Below is a small trained network, with its code and all its weights. Each question gives an input and a target symbol and asks what happens when units are switched off, that is, made to give their printed mean instead of their output.

import numpy as np


def w(rows, s, z=0):
    codes = np.array(rows[::2]) - 128.0
    scale = np.full(codes.shape[1], s)
    scale[-1] = z or s
    return codes * scale


def norm(h):
    return h / np.sqrt((h * h).mean(-1, keepdims=True) + 1e-5)


def f(y):
    return np.maximum(y, 0)


def softmax(a):
    e = np.exp(a - a.max(-1, keepdims=True))
    return e / e.sum(-1, keepdims=True)


def log_softmax(a):
    a = a - a.max(-1, keepdims=True)
    return a - np.log(np.exp(a).sum(-1, keepdims=True))


def net(x, mask):
    ids = ['ΔΘΞαζηλπστφψ'.index(c) for c in x.split()]
    T = len(ids)
    res = E[ids] + P[:T]
    r = norm(res)
    for j in range(2):
        rows = slice(2 * j, 2 * j + 2)
        q, k, v = (r @ M[0][rows].T for M in (Q, K, V))
        z = softmax(np.where(np.tri(T) > 0, q @ k.T / 2**0.5, -1e9)) @ v
        o = O[0][rows]
        res = res + np.where(mask[j], z, o[:, -1]) @ o[:, :-1]
    y = f(norm(res) @ A[0][:, :-1].T + A[0][:, -1])
    res = res + np.where(mask[2:6], y, B[0][:, -1]) @ B[0][:, :-1]
    return log_softmax(norm(res)[-1] @ U[:, :-1].T + U[:, -1])


Q, K, V, O, A, B = {}, {}, {}, {}, {}, {}
E = w([
[150,141,144,109,117,85],'Δ',
[144,74,76,34,97,116],'Θ',
[161,142,170,145,123,99],'Ξ',
[167,85,196,183,162,160],'α',
[175,125,64,246,65,79],'ζ',
[152,213,124,121,120,114],'η',
[133,107,176,103,148,105],'λ',
[167,4,103,136,106,152],'π',
[151,85,165,112,157,156],'σ',
[129,140,159,116,172,162],'τ',
[75,56,42,167,208,104],'φ',
[154,107,143,90,47,205],'ψ',
],0.018)
P = w([
[12,135,162,142,107,101],'0',
[155,147,127,130,179,187],'1',
[193,152,142,133,193,189],'2',
[208,148,143,135,200,180],'3',
[208,152,136,123,195,171],'4',
[207,158,129,133,177,149],'5',
[204,148,131,130,176,166],'6',
],0.011)
Q[0] = w([
[153,151,215,193,243,97],'H1',
[96,163,251,69,122,155],'H1',
[91,155,160,39,202,85],'H2',
[175,205,243,154,216,64],'H2',
],0.024)
K[0] = w([
[6,95,178,185,119,84],'H1',
[82,190,195,74,78,86],'H1',
[76,163,172,62,122,149],'H2',
[4,142,145,128,66,72],'H2',
],0.031)
V[0] = w([
[182,172,159,4,41,139],'H1',
[107,237,173,191,127,202],'H1',
[166,57,135,233,49,151],'H2',
[154,208,53,137,71,96],'H2',
],0.035)
O[0] = w([
[170,104,128,41,159,221,156],'H1',
[252,110,157,195,180,93,56],'H1',
[200,129,41,206,106,181,192],'H2',
[100,88,155,171,226,125,7],'H2',
],0.023,0.018)
A[0] = w([
[191,199,124,178,126,42,103],'N1',
[143,76,175,99,57,139,253],'N2',
[41,158,52,93,49,132,159],'N3',
[84,142,252,50,130,79,135],'N4',
],0.028,0.0055)
B[0] = w([
[53,106,198,74,158,209,199],'N1',
[142,210,134,74,175,176,187],'N2',
[181,5,154,132,194,89,254],'N3',
[136,178,19,198,103,111,192],'N4',
],0.028,0.026)
U = w([
[113,238,46,149,176,108,107],'Δ',
[56,116,96,78,169,141,137],'Θ',
[100,90,253,159,133,192,105],'Ξ',
[152,153,180,172,11,156,144],'α',
[86,136,106,233,190,190,109],'ζ',
[175,98,172,134,241,55,116],'η',
[193,170,83,95,167,12,109],'λ',
[157,58,62,157,50,123,45],'π',
[193,101,216,72,59,58,96],'σ',
[131,239,176,119,130,83,189],'τ',
[98,119,166,147,118,55,254],'φ',
[214,160,110,134,174,181,115],'ψ',
],0.013,0.0072)

Each question gives the input, a string of symbols that net reads in full, and the target symbol t.
The units are the heads (2 rows each of Q, K, V and O) and the neurons (one row each of A and B). Each row of codes is followed by its name. A weight is (code - 128) times the scale printed after its matrix; where a second scale follows, it is the last column's (O, A, B and U).
mask holds one flag per unit, heads first, then neurons. A switched-off unit (its flag False) gives its mean, the last column of its rows in O or B, instead of its output. The means were averaged over made-up inputs and are rounded, as every weight is.
A unit's drop is (log p(t) with every unit on - log p(t) with that unit switched off) / (log p(t) with every unit on - log p(t) with every unit switched off).
The circuit of an input: a set's keep is (log p(t) with only the set's units on - log p(t) with every unit switched off) / (log p(t) with every unit on - log p(t) with every unit switched off). Starting from all 6 units, units are removed one at a time, each time the one whose removal leaves the highest keep (on an exact tie, the one counted first), for as long as the keep stays at least 0.8.
units of the circuit, in order: the units of the circuit, biggest drop first
unit that matters most: the unit with the biggest drop
top k neurons: the k neurons with the biggest drops, biggest first
which heads matter: for each layer, one digit per head in row order, 1 if its drop is at least 0.15 and else 0, layers parted by /
input σ Θ ψ Ξ, target σ: units of the circuit, in order => [H2; N3]
input η α ψ φ σ ψ α, target η: which heads matter => 11
input α ψ Ξ, target α: unit that matters most => H2
input φ Ξ Ξ, target φ: which heads matter => 10
input τ η ψ λ, target τ: units of the circuit, in order => [H2; H1; N3]
input Ξ τ λ, target Ξ: which heads matter => 10
input Ξ τ η τ φ Ξ, target Ξ: which heads matter => 10
input Θ η Δ, target Θ: which heads matter => 11
input Δ Θ α ψ α, target Δ: units of the circuit, in order => [H2; N4]
input π Ξ π η, target π: units of the circuit, in order => [H2; H1; N3]
input Θ ψ ψ ψ λ η π, target π: top 2 neurons => [N3; N1]
input Δ α ψ λ, target Δ: top 2 neurons => [N4; N3]
input λ λ α, target λ: top 2 neurons => [N4; N3]
input ζ Ξ α ζ α, target ζ: unit that matters most => H2
input α ψ σ, target α: top 2 neurons => [N1; N3]
input Ξ η ψ ζ Θ Ξ Δ, target Ξ: units of the circuit, in order => [H1; N1]
input σ Θ η, target σ: units of the circuit, in order => [H2; N3]
input λ Θ φ π σ η, target λ: units of the circuit, in order => [H2; N4; N3]
input Ξ Δ ζ, target ζ: top 2 neurons => [N3; N1]
input φ ζ ψ ψ τ λ Δ, target φ: units of the circuit, in order => [H1]
input λ Θ ζ ψ ψ π Ξ, target λ: top 2 neurons => [N4; N3]
input λ π ζ Δ ψ ζ Δ, target λ: top 2 neurons => [N4; N3]
input ψ Δ ψ, target Δ: top 3 neurons => [N4; N3; N1]
input ζ π σ τ Θ Θ λ, target ζ: top 2 neurons => [N3; N1]
input λ τ σ, target λ: top 2 neurons => [N4; N3]
input ζ Θ Ξ, target ζ: top 2 neurons => [N3; N1]
